Here is a tiny trained network, its code and every weight. The questions are about switching its units off for an input and a class, where a switched-off unit gives its printed mean instead of its output.

import numpy as np


def w(rows, s, z=0):
    codes = np.array(rows[::2]) - 128.0
    scale = np.full(codes.shape[1], s)
    scale[-1] = z or s
    return codes * scale


def norm(h):
    return h / np.sqrt((h * h).mean(-1, keepdims=True) + 1e-5)


def f(y):
    return np.maximum(y, 0)


def log_softmax(a):
    a = a - a.max(-1, keepdims=True)
    return a - np.log(np.exp(a).sum(-1, keepdims=True))


def net(x, mask):
    res = np.array(x, float).reshape(1, 4) / 4 @ E
    u = 0
    for l in range(4):
        y = f(norm(res) @ A[l][:, :-1].T + A[l][:, -1])
        res = res + np.where(mask[u : u + 4], y, B[l][:, -1]) @ B[l][:, :-1]
        u += 4
    return log_softmax(norm(res)[-1] @ U[:, :-1].T + U[:, -1])


A, B = {}, {}
E = w([
[103,153,42,129],'x0',
[126,55,139,224],'x1',
[204,126,113,146],'x2',
[129,2,84,38],'x3',
],0.0052)
A[0] = w([
[92,117,88,185,102],'0.n1',
[120,151,154,52,77],'0.n2',
[76,78,137,168,67],'0.n3',
[1,114,224,92,2],'0.n4',
],0.0088,0.0023)
B[0] = w([
[111,125,132,134,208],'0.n1',
[150,175,177,116,233],'0.n2',
[110,136,149,175,218],'0.n3',
[97,146,7,131,254],'0.n4',
],0.013,0.0027)
A[1] = w([
[135,83,183,155,254],'1.n1',
[248,116,130,145,34],'1.n2',
[85,128,78,143,27],'1.n3',
[128,56,107,70,113],'1.n4',
],0.013,0.00096)
B[1] = w([
[198,135,114,122,213],'1.n1',
[34,172,3,101,217],'1.n2',
[168,117,68,72,248],'1.n3',
[47,166,213,133,252],'1.n4',
],0.012,0.0039)
A[2] = w([
[186,205,59,149,169],'2.n1',
[141,30,101,232,92],'2.n2',
[254,180,195,21,9],'2.n3',
[97,190,126,42,221],'2.n4',
],0.009,0.0011)
B[2] = w([
[68,38,169,97,243],'2.n1',
[254,214,124,143,180],'2.n2',
[207,150,93,182,162],'2.n3',
[192,85,120,205,255],'2.n4',
],0.0099,0.0072)
A[3] = w([
[115,90,108,226,163],'3.n1',
[109,1,142,188,255],'3.n2',
[61,126,241,218,139],'3.n3',
[187,31,169,98,161],'3.n4',
],0.006,0.00093)
B[3] = w([
[106,185,161,17,251],'3.n1',
[218,110,174,87,252],'3.n2',
[67,34,255,100,214],'3.n3',
[134,93,164,129,177],'3.n4',
],0.0067,0.0033)
U = w([
[38,159,73,142,237],'0',
[209,197,137,197,116],'1',
[48,112,255,134,5],'2',
[150,94,144,125,151],'3',
],0.0098,0.0014)

Each question gives the input, the list of numbers given to net, and the class t.
The units are the neurons (one row each of A and B). Each row of codes is followed by its name. A weight is (code - 128) times the scale printed after its matrix; where a second scale follows, it is the last column's (A, B and U).
mask holds one flag per neuron, layer by layer. A switched-off neuron (its flag False) gives its mean, the last column of its row in B, instead of its output. The means were averaged over made-up inputs and are rounded, as every weight is.
A unit's drop is (log p(t) with every unit on - log p(t) with that unit switched off) / (log p(t) with every unit on - log p(t) with every unit switched off).
The circuit of an input: a set's keep is (log p(t) with only the set's units on - log p(t) with every unit switched off) / (log p(t) with every unit on - log p(t) with every unit switched off). Starting from the 12 units with the biggest drops (on a tie, the unit counted first), units are removed one at a time, each time the one whose removal leaves the highest keep (on an exact tie, the one counted first), for as long as the keep stays at least 0.8.
units of the circuit, in order: the units of the circuit, biggest drop first
most important unit: the unit with the biggest drop
top k neurons in layer l: the k neurons of layer l with the biggest drops, biggest first
drop when u is switched off: that unit's drop, to one decimal
input [-5,6,3,-8], class 2: units of the circuit, in order	[2.n4 3.n3]
input [7,-2,3,-6], class 3: most important unit	2.n1
input [8,-2,1,-2], class 3: units of the circuit, in order	[1.n2 2.n1]
input [8,-4,-7,-4], class 3: units of the circuit, in order	[1.n4 1.n2 2.n4 2.n1]
input [7,4,-2,-4], class 3: top 2 neurons in layer 3	[3.n2 3.n3]
input [5,2,7,-8], class 2: top 2 neurons in layer 0	[0.n4 0.n1]
input [-5,5,1,5], class 1: units of the circuit, in order	[2.n2 2.n1]
input [2,5,-3,5], class 1: units of the circuit, in order	[2.n2 1.n2 2.n1]
input [6,7,-5,5], class 1: top 2 neurons in layer 0	[0.n3 0.n4]
input [4,6,1,1], class 1: units of the circuit, in order	[2.n2 1.n2]
input [2,7,5,7], class 1: top 2 neurons in layer 1	[1.n1 1.n3]
input [8,3,4,-7], class 3: units of the circuit, in order	[2.n1 1.n4]
input [2,7,2,-8], class 2: top 2 neurons in layer 2	[2.n4 2.n1]
input [-7,8,5,5], class 1: units of the circuit, in order	[2.n2]
input [-7,0,2,-8], class 2: top 2 neurons in layer 1	[1.n3 1.n2]
input [-2,5,-7,-6], class 0: top 2 neurons in layer 1	[1.n4 1.n3]
input [-4,-6,3,8], class 2: top 2 neurons in layer 1	[1.n4 1.n3]
input [-6,3,-8,-7], class 0: top 2 neurons in layer 0	[0.n4 0.n2]
input [7,-8,1,2], class 1: top 2 neurons in layer 1	[1.n2 1.n3]
input [-5,0,3,8], class 2: most important unit	1.n4
input [3,8,8,5], class 0: top 2 neurons in layer 2	[2.n4 2.n3]
input [-3,2,-7,1], class 0: drop when 0.n4 is switched off	1.4
input [3,2,7,7], class 0: drop when 2.n1 is switched off	0.6
input [3,5,8,2], class 0: drop when 1.n2 is switched off	1.6
input [-1,-2,5,8], class 2: drop when 1.n2 is switched off	0.0
